Here is a tiny trained network, its code and every weight. The questions are about switching its units off for an input and a target symbol, where a switched-off unit gives its printed mean instead of its output.

import numpy as np


def w(rows, s, z=0):
    codes = np.array(rows[::2]) - 128.0
    scale = np.full(codes.shape[1], s)
    scale[-1] = z or s
    return codes * scale


def f(y):
    return np.maximum(y, 0)


def softmax(a):
    e = np.exp(a - a.max(-1, keepdims=True))
    return e / e.sum(-1, keepdims=True)


def log_softmax(a):
    a = a - a.max(-1, keepdims=True)
    return a - np.log(np.exp(a).sum(-1, keepdims=True))


def net(x, mask):
    ids = ['ΓΘΛΞΠΣΩαβδεζημψ'.index(c) for c in x.split()]
    T = len(ids)
    res = E[ids] + P[:T]
    q, k, v = (res @ M[0].T for M in (Q, K, V))
    z = softmax(np.where(np.tri(T) > 0, q @ k.T / 2**0.5, -1e9)) @ v
    res = res + np.where(mask[0], z, O[0][:, -1]) @ O[0][:, :-1]
    y = f(res @ A[0][:, :-1].T + A[0][:, -1])
    res = res + np.where(mask[1:9], y, B[0][:, -1]) @ B[0][:, :-1]
    return log_softmax(res[-1] @ U[:, :-1].T + U[:, -1])


Q, K, V, O, A, B = {}, {}, {}, {}, {}, {}
E = w([
[12,59,187,132,11,89],'Γ',
[214,94,175,102,170,110],'Θ',
[105,110,223,204,134,235],'Λ',
[144,73,187,227,217,137],'Ξ',
[71,5,137,119,222,126],'Π',
[137,163,105,126,145,249],'Σ',
[92,83,102,216,130,77],'Ω',
[70,78,119,156,100,206],'α',
[114,161,158,177,44,134],'β',
[146,109,85,196,206,89],'δ',
[106,151,158,142,238,164],'ε',
[90,199,126,118,116,43],'ζ',
[160,69,120,51,142,199],'η',
[127,212,77,136,171,177],'μ',
[63,99,190,109,230,82],'ψ',
],0.019)
P = w([
[129,255,114,190,82,160],'0',
[140,215,123,180,87,150],'1',
[137,198,133,167,113,163],'2',
[141,178,142,173,127,169],'3',
[144,179,141,164,126,159],'4',
[144,167,156,158,148,166],'5',
[149,153,152,144,139,171],'6',
[147,141,162,134,148,169],'7',
[148,135,169,134,154,163],'8',
[149,136,172,136,172,156],'9',
[137,127,176,124,162,159],'10',
[138,140,160,127,170,156],'11',
[133,157,177,146,157,165],'12',
],0.0062)
Q[0] = w([
[111,105,245,232,160,186],'H1',
[125,113,132,203,109,211],'H1',
],0.012)
K[0] = w([
[141,60,217,1,187,113],'H1',
[156,97,120,28,136,91],'H1',
],0.0088)
V[0] = w([
[206,147,254,85,128,65],'H1',
[47,179,175,163,128,130],'H1',
],0.0058)
O[0] = w([
[134,86,212,230,128,64,251],'H1',
[1,171,194,93,129,7,191],'H1',
],0.007,0.0024)
A[0] = w([
[113,161,150,91,144,148,105],'N1',
[86,9,142,168,37,90,67],'N2',
[196,176,132,112,171,8,204],'N3',
[31,141,105,67,116,149,2],'N4',
[74,106,44,162,141,62,109],'N5',
[172,163,194,127,150,108,88],'N6',
[124,72,148,132,167,59,148],'N7',
[92,56,114,155,154,213,162],'N8',
],0.011,0.0047)
B[0] = w([
[108,138,180,120,41,202,153],'N1',
[164,183,87,138,218,149,210],'N2',
[68,69,45,198,173,209,219],'N3',
[124,95,26,115,163,89,158],'N4',
[125,73,218,91,1,25,170],'N5',
[104,66,136,125,102,191,190],'N6',
[175,246,160,96,139,125,222],'N7',
[163,80,90,89,106,19,254],'N8',
],0.0095,0.0089)
U = w([
[136,213,74,91,133,201,86],'Γ',
[125,151,149,19,176,56,35],'Θ',
[155,185,194,196,4,171,133],'Λ',
[59,122,223,112,201,107,54],'Ξ',
[156,202,169,152,28,46,102],'Π',
[154,76,4,150,149,92,47],'Σ',
[90,150,186,111,179,116,255],'Ω',
[110,20,254,139,17,113,82],'α',
[24,78,82,108,100,122,65],'β',
[123,65,127,151,187,245,12],'δ',
[151,228,58,110,204,113,19],'ε',
[242,133,115,199,187,167,162],'ζ',
[74,123,91,207,131,101,174],'η',
[251,144,134,52,41,164,246],'μ',
[172,129,169,16,99,111,252],'ψ',
],0.0078,0.0069)

Each question gives the input, a string of symbols that net reads in full, and the target symbol t.
The units are the heads (2 rows each of Q, K, V and O) and the neurons (one row each of A and B). Each row of codes is followed by its name. A weight is (code - 128) times the scale printed after its matrix; where a second scale follows, it is the last column's (O, A, B and U).
mask holds one flag per unit, heads first, then neurons. A switched-off unit (its flag False) gives its mean, the last column of its rows in O or B, instead of its output. The means were averaged over made-up inputs and are rounded, as every weight is.
A unit's drop is (log p(t) with every unit on - log p(t) with that unit switched off) / (log p(t) with every unit on - log p(t) with every unit switched off).
The circuit of an input: a set's keep is (log p(t) with only the set's units on - log p(t) with every unit switched off) / (log p(t) with every unit on - log p(t) with every unit switched off). Starting from all 9 units, units are removed one at a time, each time the one whose removal leaves the highest keep (on an exact tie, the one counted first), for as long as the keep stays at least 0.8.
units of the circuit, in order: the units of the circuit, biggest drop first
k most important neurons: the k neurons with the biggest drops, biggest first
drop of u: that unit's drop, to one decimal
input ζ η Π α α, target Σ: 3 most important neurons => [N8; N7; N5]
input ζ ψ β Ω ζ Ω Λ, target α: most important neuron => [N7]
input Λ Ω ε ψ β β β ζ, target β: units of the circuit, in order => [N3; H1; N2]
input α ζ α Ξ α Π α Λ, target α: 3 most important neurons => [N2; N7; N8]
input ψ ψ α ε ψ ε Π, target Θ: units of the circuit, in order => [N8; N7; N3]
input Ω Θ α Ξ ψ α η α ζ Ω, target Π: 3 most important neurons => [N5; N3; N7]
input Ω Ξ Θ Λ β, target ζ: 3 most important neurons => [N2; N5; N1]
input β μ ε Θ Θ Ω β η β Σ, target μ: units of the circuit, in order => [N3; H1]
input β β β α δ Θ α α Λ α, target Σ: 3 most important neurons => [N8; N7; N2]
input Ω Θ Λ α β Θ Λ μ Θ Ω, target ζ: drop of H1 => 1.4
input Θ ζ α β α Λ Θ Γ, target ζ: drop of N2 => 0.8
input Θ Θ Γ Π, target Θ: drop of N8 => 0.3
input Θ Θ Γ Θ Ξ Ω ζ ζ α δ Γ, target ε: drop of N2 => 0.9
